Here is a tiny trained network, its code and every weight. The questions are about switching its units off for an input and a target symbol, where a switched-off unit gives its printed mean instead of its output.

import numpy as np


def w(rows, s, z=0):
    codes = np.array(rows[::2]) - 128.0
    scale = np.full(codes.shape[1], s)
    scale[-1] = z or s
    return codes * scale


def norm(h):
    return h / np.sqrt((h * h).mean(-1, keepdims=True) + 1e-5)


def f(y):
    return np.maximum(y, 0)


def softmax(a):
    e = np.exp(a - a.max(-1, keepdims=True))
    return e / e.sum(-1, keepdims=True)


def log_softmax(a):
    a = a - a.max(-1, keepdims=True)
    return a - np.log(np.exp(a).sum(-1, keepdims=True))


def net(x, mask):
    ids = ['αβγδεζθξπσφψω'.index(c) for c in x.split()]
    T = len(ids)
    res = E[ids] + P[:T]
    r = norm(res)
    for j in range(3):
        rows = slice(2 * j, 2 * j + 2)
        q, k, v = (r @ M[0][rows].T for M in (Q, K, V))
        z = softmax(np.where(np.tri(T) > 0, q @ k.T / 2**0.5, -1e9)) @ v
        o = O[0][rows]
        res = res + np.where(mask[j], z, o[:, -1]) @ o[:, :-1]
    y = f(norm(res) @ A[0][:, :-1].T + A[0][:, -1])
    res = res + np.where(mask[3:11], y, B[0][:, -1]) @ B[0][:, :-1]
    return log_softmax(norm(res)[-1] @ U[:, :-1].T + U[:, -1])


Q, K, V, O, A, B = {}, {}, {}, {}, {}, {}
E = w([
[139,111,151,152],'α',
[125,147,140,206],'β',
[104,171,107,170],'γ',
[121,144,134,179],'δ',
[111,101,151,182],'ε',
[126,147,139,206],'ζ',
[99,149,105,156],'θ',
[165,122,148,148],'ξ',
[146,146,116,129],'π',
[72,119,141,187],'σ',
[125,126,103,129],'φ',
[173,248,131,204],'ψ',
[100,114,103,143],'ω',
],0.017)
P = w([
[63,112,236,14],'0',
[127,44,78,129],'1',
[164,108,72,182],'2',
[190,135,61,209],'3',
[101,254,148,157],'4',
[65,154,172,215],'5',
[70,176,121,233],'6',
[135,140,53,205],'7',
],0.0058)
Q[0] = w([
[100,112,66,247],'h1',
[223,64,2,181],'h1',
[73,151,151,216],'h2',
[91,120,182,10],'h2',
[136,96,152,42],'h3',
[146,78,98,174],'h3',
],0.011)
K[0] = w([
[196,205,157,65],'h1',
[104,244,213,161],'h1',
[73,166,163,146],'h2',
[181,9,14,146],'h2',
[135,130,81,185],'h3',
[120,178,166,125],'h3',
],0.014)
V[0] = w([
[116,137,178,199],'h1',
[3,133,77,144],'h1',
[78,105,65,40],'h2',
[162,182,77,160],'h2',
[106,146,74,206],'h3',
[149,244,132,147],'h3',
],0.028)
O[0] = w([
[128,135,226,124,239],'h1',
[34,59,141,139,168],'h1',
[3,151,103,75,64],'h2',
[123,108,156,220,118],'h2',
[109,222,132,110,163],'h3',
[174,167,52,215,249],'h3',
],0.02,0.017)
A[0] = w([
[72,88,138,158,100],'n1',
[143,50,121,200,31],'n2',
[103,123,200,102,251],'n3',
[124,83,187,122,127],'n4',
[45,5,137,121,41],'n5',
[83,198,98,120,229],'n6',
[184,62,155,121,23],'n7',
[218,132,101,173,245],'n8',
],0.019,0.0017)
B[0] = w([
[201,139,140,164,167],'n1',
[45,56,77,153,177],'n2',
[72,129,183,179,155],'n3',
[88,151,82,168,152],'n4',
[252,224,98,132,183],'n5',
[92,58,138,85,182],'n6',
[78,54,127,221,163],'n7',
[86,160,96,8,248],'n8',
],0.022,0.015)
U = w([
[187,95,220,144,80],'α',
[210,158,122,131,127],'β',
[55,215,59,125,144],'γ',
[244,91,136,16,190],'δ',
[147,92,239,104,92],'ε',
[180,111,8,72,75],'ζ',
[54,108,177,46,127],'θ',
[184,21,158,90,139],'ξ',
[121,61,38,79,67],'π',
[151,151,234,92,20],'σ',
[175,112,202,127,20],'φ',
[159,161,61,232,253],'ψ',
[103,91,178,140,118],'ω',
],0.012,0.0044)

Each question gives the input, a string of symbols that net reads in full, and the target symbol t.
The units are the heads (2 rows each of Q, K, V and O) and the neurons (one row each of A and B). Each row of codes is followed by its name. A weight is (code - 128) times the scale printed after its matrix; where a second scale follows, it is the last column's (O, A, B and U).
mask holds one flag per unit, heads first, then neurons. A switched-off unit (its flag False) gives its mean, the last column of its rows in O or B, instead of its output. The means were averaged over made-up inputs and are rounded, as every weight is.
A unit's drop is (log p(t) with every unit on - log p(t) with that unit switched off) / (log p(t) with every unit on - log p(t) with every unit switched off).
The circuit of an input: a set's keep is (log p(t) with only the set's units on - log p(t) with every unit switched off) / (log p(t) with every unit on - log p(t) with every unit switched off). Starting from all 11 units, units are removed one at a time, each time the one whose removal leaves the highest keep (on an exact tie, the one counted first), for as long as the keep stays at least 0.8.
units of the circuit, in order: the units of the circuit, biggest drop first
top k neurons: the k neurons with the biggest drops, biggest first
heads that matter: for each layer, one digit per head in row order, 1 if its drop is at least 0.15 and else 0, layers parted by /
input θ ψ γ γ π ζ ε, target θ: top 2 neurons -> (n6, n5)
input ξ ξ γ ξ ξ, target δ: units of the circuit, in order -> (h1, h3)
input γ γ β θ ψ γ γ γ, target γ: units of the circuit, in order -> (h2)
input θ ψ γ ζ, target θ: units of the circuit, in order -> (h2, n6)
input π ψ ζ ξ γ β γ, target π: units of the circuit, in order -> (h3, n2)
input ξ ξ β γ, target δ: units of the circuit, in order -> (h1, h3)
input γ ψ γ ξ ω θ, target γ: heads that matter -> 011
input α γ γ θ, target ξ: top 2 neurons -> (n7, n8)
input γ δ γ ψ ξ, target γ: heads that matter -> 000
input θ π γ β, target γ: heads that matter -> 110
input ξ α ψ, target ξ: heads that matter -> 001
input θ ψ δ γ β, target θ: heads that matter -> 010
input δ γ ψ ε γ, target δ: units of the circuit, in order -> (h2, n8)
input ξ ψ ζ, target ξ: units of the circuit, in order -> (h3)
input γ γ β γ ψ, target γ: heads that matter -> 001
input γ ξ θ α ξ, target δ: units of the circuit, in order -> (h1, n8)
input γ ψ ψ γ γ π ψ γ, target γ: heads that matter -> 010
input γ γ δ δ γ δ ψ ω, target γ: heads that matter -> 001
input ζ ξ γ γ φ, target δ: units of the circuit, in order -> (n8, h2)
input γ π γ ψ ψ ψ γ ε, target γ: units of the circuit, in order -> (n8)
input γ ε ψ π γ π, target γ: heads that matter -> 011
input π ξ ψ, target π: heads that matter -> 101
input π γ δ ψ γ, target π: heads that matter -> 101
